Here is a tiny trained network, its code and every weight. The questions are about switching its units off for an input and a target symbol, where a switched-off unit gives its printed mean instead of its output.

import numpy as np


def w(rows, s, z=0):
    codes = np.array(rows[::2]) - 128.0
    scale = np.full(codes.shape[1], s)
    scale[-1] = z or s
    return codes * scale


def norm(h):
    return h / np.sqrt((h * h).mean(-1, keepdims=True) + 1e-5)


def f(y):
    return np.maximum(y, 0)


def softmax(a):
    e = np.exp(a - a.max(-1, keepdims=True))
    return e / e.sum(-1, keepdims=True)


def log_softmax(a):
    a = a - a.max(-1, keepdims=True)
    return a - np.log(np.exp(a).sum(-1, keepdims=True))


def net(x, mask):
    ids = ['αβγδεζηλμξστφω'.index(c) for c in x.split()]
    T = len(ids)
    res = E[ids] + P[:T]
    r = norm(res)
    for j in range(3):
        rows = slice(3 * j, 3 * j + 3)
        q, k, v = (r @ M[0][rows].T for M in (Q, K, V))
        z = softmax(np.where(np.tri(T) > 0, q @ k.T / 3**0.5, -1e9)) @ v
        o = O[0][rows]
        res = res + np.where(mask[j], z, o[:, -1]) @ o[:, :-1]
    y = f(norm(res) @ A[0][:, :-1].T + A[0][:, -1])
    res = res + np.where(mask[3:7], y, B[0][:, -1]) @ B[0][:, :-1]
    return log_softmax(norm(res)[-1] @ U[:, :-1].T + U[:, -1])


Q, K, V, O, A, B = {}, {}, {}, {}, {}, {}
E = w([
[160,156,123],'α',
[81,148,131],'β',
[130,152,123],'γ',
[174,107,251],'δ',
[150,147,108],'ε',
[180,133,117],'ζ',
[135,122,127],'η',
[160,121,118],'λ',
[179,157,122],'μ',
[159,121,116],'ξ',
[164,156,123],'σ',
[159,141,131],'τ',
[198,168,105],'φ',
[162,132,130],'ω',
],0.02)
P = w([
[47,93,137],'0',
[102,242,129],'1',
[95,240,121],'2',
[94,233,113],'3',
[222,115,203],'4',
[222,113,209],'5',
[225,125,230],'6',
[216,181,254],'7',
],0.0074)
Q[0] = w([
[124,129,172],'H0',
[152,74,153],'H0',
[106,121,125],'H0',
[125,216,98],'H1',
[179,157,12],'H1',
[159,95,230],'H1',
[169,135,147],'H2',
[188,254,125],'H2',
[60,60,109],'H2',
],0.015)
K[0] = w([
[183,163,124],'H0',
[104,251,98],'H0',
[115,113,82],'H0',
[130,110,42],'H1',
[99,97,130],'H1',
[156,182,128],'H1',
[152,179,205],'H2',
[161,118,183],'H2',
[120,181,101],'H2',
],0.018)
V[0] = w([
[71,139,155],'H0',
[165,87,123],'H0',
[194,107,112],'H0',
[156,171,140],'H1',
[98,103,167],'H1',
[104,66,37],'H1',
[116,154,83],'H2',
[105,160,147],'H2',
[135,106,8],'H2',
],0.019)
O[0] = w([
[79,204,126,77],'H0',
[115,9,96,112],'H0',
[215,17,112,176],'H0',
[236,179,113,227],'H1',
[2,158,63,43],'H1',
[51,63,254,22],'H1',
[236,220,87,71],'H2',
[198,115,166,121],'H2',
[146,126,43,2],'H2',
],0.0072,0.0082)
A[0] = w([
[213,209,198,67],'N0',
[84,245,178,148],'N1',
[101,25,124,251],'N2',
[120,100,253,80],'N3',
],0.0066,0.002)
B[0] = w([
[76,101,142,254],'N0',
[120,7,181,173],'N1',
[128,240,56,160],'N2',
[211,211,254,159],'N3',
],0.0083,0.0063)
U = w([
[186,4,63,152],'α',
[107,31,140,135],'β',
[165,214,62,70],'γ',
[135,117,229,165],'δ',
[102,105,39,200],'ε',
[109,223,105,106],'ζ',
[89,162,125,135],'η',
[114,51,149,76],'λ',
[174,210,51,124],'μ',
[116,143,168,70],'ξ',
[156,111,144,119],'σ',
[122,118,140,2],'τ',
[95,213,130,166],'φ',
[153,135,70,69],'ω',
],0.014,0.0074)

Each question gives the input, a string of symbols that net reads in full, and the target symbol t.
The units are the heads (3 rows each of Q, K, V and O) and the neurons (one row each of A and B). Each row of codes is followed by its name. A weight is (code - 128) times the scale printed after its matrix; where a second scale follows, it is the last column's (O, A, B and U).
mask holds one flag per unit, heads first, then neurons. A switched-off unit (its flag False) gives its mean, the last column of its rows in O or B, instead of its output. The means were averaged over made-up inputs and are rounded, as every weight is.
A unit's drop is (log p(t) with every unit on - log p(t) with that unit switched off) / (log p(t) with every unit on - log p(t) with every unit switched off).
The circuit of an input: a set's keep is (log p(t) with only the set's units on - log p(t) with every unit switched off) / (log p(t) with every unit on - log p(t) with every unit switched off). Starting from all 7 units, units are removed one at a time, each time the one whose removal leaves the highest keep (on an exact tie, the one counted first), for as long as the keep stays at least 0.8.
units of the circuit, in order: the units of the circuit, biggest drop first
unit that matters most: the unit with the biggest drop
heads that matter: for each layer, one digit per head in row order, 1 if its drop is at least 0.15 and else 0, layers parted by /
drop of u: that unit's drop, to one decimal
input σ ζ ζ β, target μ: unit that matters most	H2
input β ζ ζ ζ, target φ: heads that matter	111
input ε ζ μ ζ, target δ: heads that matter	010
input β ζ ζ φ, target φ: heads that matter	110
input ε β α, target δ: heads that matter	010
input ε ε τ, target δ: heads that matter	010
input β α β ω, target φ: heads that matter	110
input ω δ ζ, target δ: heads that matter	011
input ω α σ, target ε: units of the circuit, in order	(H0; H1; N2)
input δ ξ ω, target δ: heads that matter	001
input λ λ ζ ζ, target β: heads that matter	111
input ε σ β ξ, target δ: heads that matter	010
input δ τ μ β, target δ: heads that matter	001
input δ γ λ τ, target δ: units of the circuit, in order	(H2)
input ζ ε τ α, target α: heads that matter	100
input τ σ β μ, target δ: drop of H2	1.6
input ω α ξ ζ, target ε: drop of H2	0.3
input η ζ ξ ζ ζ ε λ α, target α: drop of H0	0.8
